Here is a tiny trained network, its code and every weight. The questions are about switching its units off for an input and a class, where a switched-off unit gives its printed mean instead of its output.

import numpy as np


def w(rows, s, z=0):
    codes = np.array(rows[::2]) - 128.0
    scale = np.full(codes.shape[1], s)
    scale[-1] = z or s
    return codes * scale


def f(y):
    return np.maximum(y, 0)


def log_softmax(a):
    a = a - a.max(-1, keepdims=True)
    return a - np.log(np.exp(a).sum(-1, keepdims=True))


def net(x, mask):
    res = np.array(x, float).reshape(1, 2) / 4 @ E
    y = f(res @ A[0][:, :-1].T + A[0][:, -1])
    res = res + np.where(mask, y, B[0][:, -1]) @ B[0][:, :-1]
    return log_softmax(res[-1] @ U[:, :-1].T + U[:, -1])


A, B = {}, {}
E = w([
[126,212,184,100,148,1,198],'x0',
[125,195,2,209,196,99,92],'x1',
],0.0055)
A[0] = w([
[129,129,124,133,122,123,128,220],'neuron 0',
[133,114,177,114,116,136,120,72],'neuron 1',
[139,144,158,122,131,60,149,67],'neuron 2',
[120,114,111,125,127,192,116,91],'neuron 3',
[131,134,110,144,135,116,118,86],'neuron 4',
[125,159,149,119,129,80,141,92],'neuron 5',
[124,123,128,139,139,123,127,252],'neuron 6',
[134,75,80,141,109,214,108,81],'neuron 7',
[117,96,220,106,108,150,140,71],'neuron 8',
[117,159,163,120,126,31,139,98],'neuron 9',
[117,145,82,140,136,107,112,120],'neuron 10',
[119,105,101,147,111,193,136,93],'neuron 11',
[126,101,212,96,113,151,134,78],'neuron 12',
[114,106,192,113,123,152,133,62],'neuron 13',
[134,115,147,116,113,133,133,218],'neuron 14',
[139,97,191,113,124,141,128,115],'neuron 15',
[140,113,125,137,126,142,114,89],'neuron 16',
[119,98,91,125,118,234,107,78],'neuron 17',
[128,160,43,145,153,104,126,67],'neuron 18',
[130,130,122,139,125,119,125,255],'neuron 19',
[121,176,164,118,121,7,152,74],'neuron 20',
[115,134,95,133,143,122,134,131],'neuron 21',
[129,146,50,149,146,97,125,95],'neuron 22',
[120,153,36,153,144,99,103,67],'neuron 23',
],0.012,0.0056)
B[0] = w([
[116,152,111,80,131,135,121,218],'neuron 0',
[139,122,139,171,105,112,159,159],'neuron 1',
[153,92,141,169,165,118,112,169],'neuron 2',
[138,101,150,152,157,116,110,178],'neuron 3',
[135,120,128,156,118,123,148,144],'neuron 4',
[142,102,145,153,155,132,106,166],'neuron 5',
[95,178,100,19,130,134,101,250],'neuron 6',
[151,92,150,181,191,121,92,229],'neuron 7',
[133,126,119,202,77,125,177,212],'neuron 8',
[149,89,154,157,173,129,93,201],'neuron 9',
[122,135,120,147,100,135,151,186],'neuron 10',
[142,103,150,152,162,131,110,184],'neuron 11',
[128,133,120,198,82,126,175,208],'neuron 12',
[139,110,137,181,88,120,161,172],'neuron 13',
[103,174,93,59,121,138,115,220],'neuron 14',
[128,136,110,158,95,132,158,195],'neuron 15',
[138,108,130,148,138,126,122,139],'neuron 16',
[162,89,168,168,185,102,104,224],'neuron 17',
[138,124,134,198,79,123,182,208],'neuron 18',
[84,184,98,4,137,141,110,253],'neuron 19',
[158,71,148,188,190,132,84,217],'neuron 20',
[132,120,129,119,101,124,135,168],'neuron 21',
[125,127,129,174,80,141,165,208],'neuron 22',
[139,109,144,188,65,117,180,218],'neuron 23',
],0.029,0.0057)
U = w([
[147,82,168,153,237,123,88,47],'0',
[127,138,122,172,9,128,201,44],'1',
[105,182,106,27,140,139,113,249],'2',
],0.011,0.0016)

Each question gives the input, the list of numbers given to net, and the class t.
The units are the neurons (one row each of A and B). Each row of codes is followed by its name. A weight is (code - 128) times the scale printed after its matrix; where a second scale follows, it is the last column's (A, B and U).
mask holds one flag per neuron, in row order. A switched-off neuron (its flag False) gives its mean, the last column of its row in B, instead of its output. The means were averaged over made-up inputs and are rounded, as every weight is.
A unit's drop is (log p(t) with every unit on - log p(t) with that unit switched off) / (log p(t) with every unit on - log p(t) with every unit switched off).
The circuit of an input: a set's keep is (log p(t) with only the set's units on - log p(t) with every unit switched off) / (log p(t) with every unit on - log p(t) with every unit switched off). Starting from the 12 units with the biggest drops (on a tie, the unit counted first), units are removed one at a time, each time the one whose removal leaves the highest keep (on an exact tie, the one counted first), for as long as the keep stays at least 0.8.
units of the circuit, in order: the units of the circuit, biggest drop first
top k neurons: the k neurons with the biggest drops, biggest first
drop of u: that unit's drop, to one decimal
input [6,-6], class 0: units of the circuit, in order : [neuron 20]
input [-7,-6], class 0: top 2 neurons : [neuron 7; neuron 17]
input [-3,3], class 2: units of the circuit, in order : [neuron 20; neuron 8; neuron 12]
input [4,3], class 0: top 3 neurons : [neuron 20; neuron 9; neuron 14]
input [3,2], class 2: top 2 neurons : [neuron 7; neuron 17]
input [1,3], class 2: top 2 neurons : [neuron 8; neuron 12]
input [-4,0], class 0: top 2 neurons : [neuron 7; neuron 17]
input [7,-6], class 0: top 2 neurons : [neuron 20; neuron 9]
input [0,-3], class 2: top 2 neurons : [neuron 23; neuron 18]
input [-4,-4], class 0: drop of neuron 17 : 0.9
input [3,3], class 2: drop of neuron 17 : 0.2
input [-1,-1], class 2: drop of neuron 19 : 0.0
input [-2,3], class 2: drop of neuron 8 : 0.1
